Below are the code and all the weights of a small trained network. Each question names an input and a class and asks about switching units off, where a switched-off unit gives its printed mean instead of its output.

import numpy as np


def w(rows, s, z=0):
    codes = np.array(rows[::2]) - 128.0
    scale = np.full(codes.shape[1], s)
    scale[-1] = z or s
    return codes * scale


def f(y):
    return np.maximum(y, 0)


def log_softmax(a):
    a = a - a.max(-1, keepdims=True)
    return a - np.log(np.exp(a).sum(-1, keepdims=True))


def net(x, mask):
    res = np.array(x, float).reshape(1, 6) / 4 @ E
    y = f(res @ A[0][:, :-1].T + A[0][:, -1])
    res = res + np.where(mask, y, B[0][:, -1]) @ B[0][:, :-1]
    return log_softmax(res[-1] @ U[:, :-1].T + U[:, -1])


A, B = {}, {}
E = w([
[129,129,139,122,118,140,134,116,110,124,136,124],'x0',
[129,147,126,121,104,149,137,128,121,121,138,119],'x1',
[122,136,127,130,131,121,136,131,132,129,120,133],'x2',
[147,113,222,161,137,133,200,136,207,137,188,33],'x3',
[110,41,112,220,17,151,231,127,148,187,109,201],'x4',
[169,163,140,132,65,11,125,80,171,99,166,144],'x5',
],0.013)
A[0] = w([
[143,105,105,122,183,135,80,124,118,151,155,118,68],'neuron 0',
[140,94,218,178,180,177,222,154,204,194,189,6,140],'neuron 1',
[103,74,168,220,41,125,183,100,160,144,107,171,3],'neuron 2',
[110,172,119,105,232,177,74,120,94,79,111,110,59],'neuron 3',
[204,177,81,112,35,4,134,22,157,114,185,195,122],'neuron 4',
[79,63,55,231,42,182,191,118,106,215,93,218,126],'neuron 5',
[195,172,224,171,117,43,151,76,231,125,238,57,95],'neuron 6',
[113,59,112,254,15,117,211,123,174,176,129,205,97],'neuron 7',
[131,100,200,151,191,183,230,112,209,177,141,65,4],'neuron 8',
],0.0075,0.014)
B[0] = w([
[83,98,111,142,125,74,123,172,141,127,134,134,136],'neuron 0',
[114,167,115,82,214,114,50,125,51,86,81,118,233],'neuron 1',
[150,231,119,61,246,93,58,129,150,60,154,92,176],'neuron 2',
[114,65,91,158,69,155,134,154,69,137,118,158,169],'neuron 3',
[83,141,97,100,172,181,92,172,65,79,85,162,220],'neuron 4',
[177,147,157,220,76,107,168,102,213,219,145,111,253],'neuron 5',
[185,114,180,179,113,28,177,85,179,163,207,121,218],'neuron 6',
[81,63,91,125,128,186,98,152,64,65,105,132,241],'neuron 7',
[102,36,80,175,64,164,168,213,61,164,87,220,170],'neuron 8',
],0.011,0.02)
U = w([
[101,79,123,134,109,174,158,179,88,98,95,142,255],'0',
[130,154,129,75,195,144,79,153,98,69,101,88,43],'1',
[207,117,194,166,76,99,251,111,210,179,151,95,76],'2',
],0.013,0.0046)

Each question gives the input, the list of numbers given to net, and the class t.
The units are the neurons (one row each of A and B). Each row of codes is followed by its name. A weight is (code - 128) times the scale printed after its matrix; where a second scale follows, it is the last column's (A, B and U).
mask holds one flag per neuron, in row order. A switched-off neuron (its flag False) gives its mean, the last column of its row in B, instead of its output. The means were averaged over made-up inputs and are rounded, as every weight is.
A unit's drop is (log p(t) with every unit on - log p(t) with that unit switched off) / (log p(t) with every unit on - log p(t) with every unit switched off).
The circuit of an input: a set's keep is (log p(t) with only the set's units on - log p(t) with every unit switched off) / (log p(t) with every unit on - log p(t) with every unit switched off). Starting from all 9 units, units are removed one at a time, each time the one whose removal leaves the highest keep (on an exact tie, the one counted first), for as long as the keep stays at least 0.8.
circuit, biggest first: the units of the circuit, biggest drop first
most important unit: the unit with the biggest drop
k most important neurons: the k neurons with the biggest drops, biggest first
drop of u: that unit's drop, to one decimal
input [8,-2,-2,-5,4,-4], class 2: most important unit => neuron 5
input [2,5,0,0,-7,-3], class 0: 2 most important neurons => [neuron 3; neuron 1]
input [2,-5,0,-1,-2,-2], class 0: 4 most important neurons => [neuron 5; neuron 1; neuron 2; neuron 6]
input [3,-2,-2,-1,-5,-5], class 0: 3 most important neurons => [neuron 3; neuron 1; neuron 2]
input [5,0,5,2,3,1], class 1: 3 most important neurons => [neuron 8; neuron 3; neuron 2]
input [0,0,4,7,8,0], class 0: 3 most important neurons => [neuron 8; neuron 7; neuron 5]
input [8,4,-4,2,-1,-5], class 1: 2 most important neurons => [neuron 5; neuron 1]
input [8,6,0,6,0,-8], class 1: 4 most important neurons => [neuron 1; neuron 5; neuron 7; neuron 3]
input [-2,-1,-1,2,7,5], class 1: 2 most important neurons => [neuron 2; neuron 7]
input [7,1,-8,1,-5,4], class 2: 2 most important neurons => [neuron 1; neuron 6]
input [-1,4,8,-4,-2,-1], class 0: 3 most important neurons => [neuron 1; neuron 2; neuron 5]
input [-3,8,0,8,6,3], class 1: 2 most important neurons => [neuron 1; neuron 2]
input [-3,-2,8,3,3,4], class 1: drop of neuron 2 => 0.1
input [-1,7,4,8,6,7], class 1: circuit, biggest first => [neuron 1]
input [-1,-3,2,0,5,-8], class 2: drop of neuron 5 => 1.6
input [-1,-4,1,0,-2,-2], class 0: drop of neuron 6 => 2.3
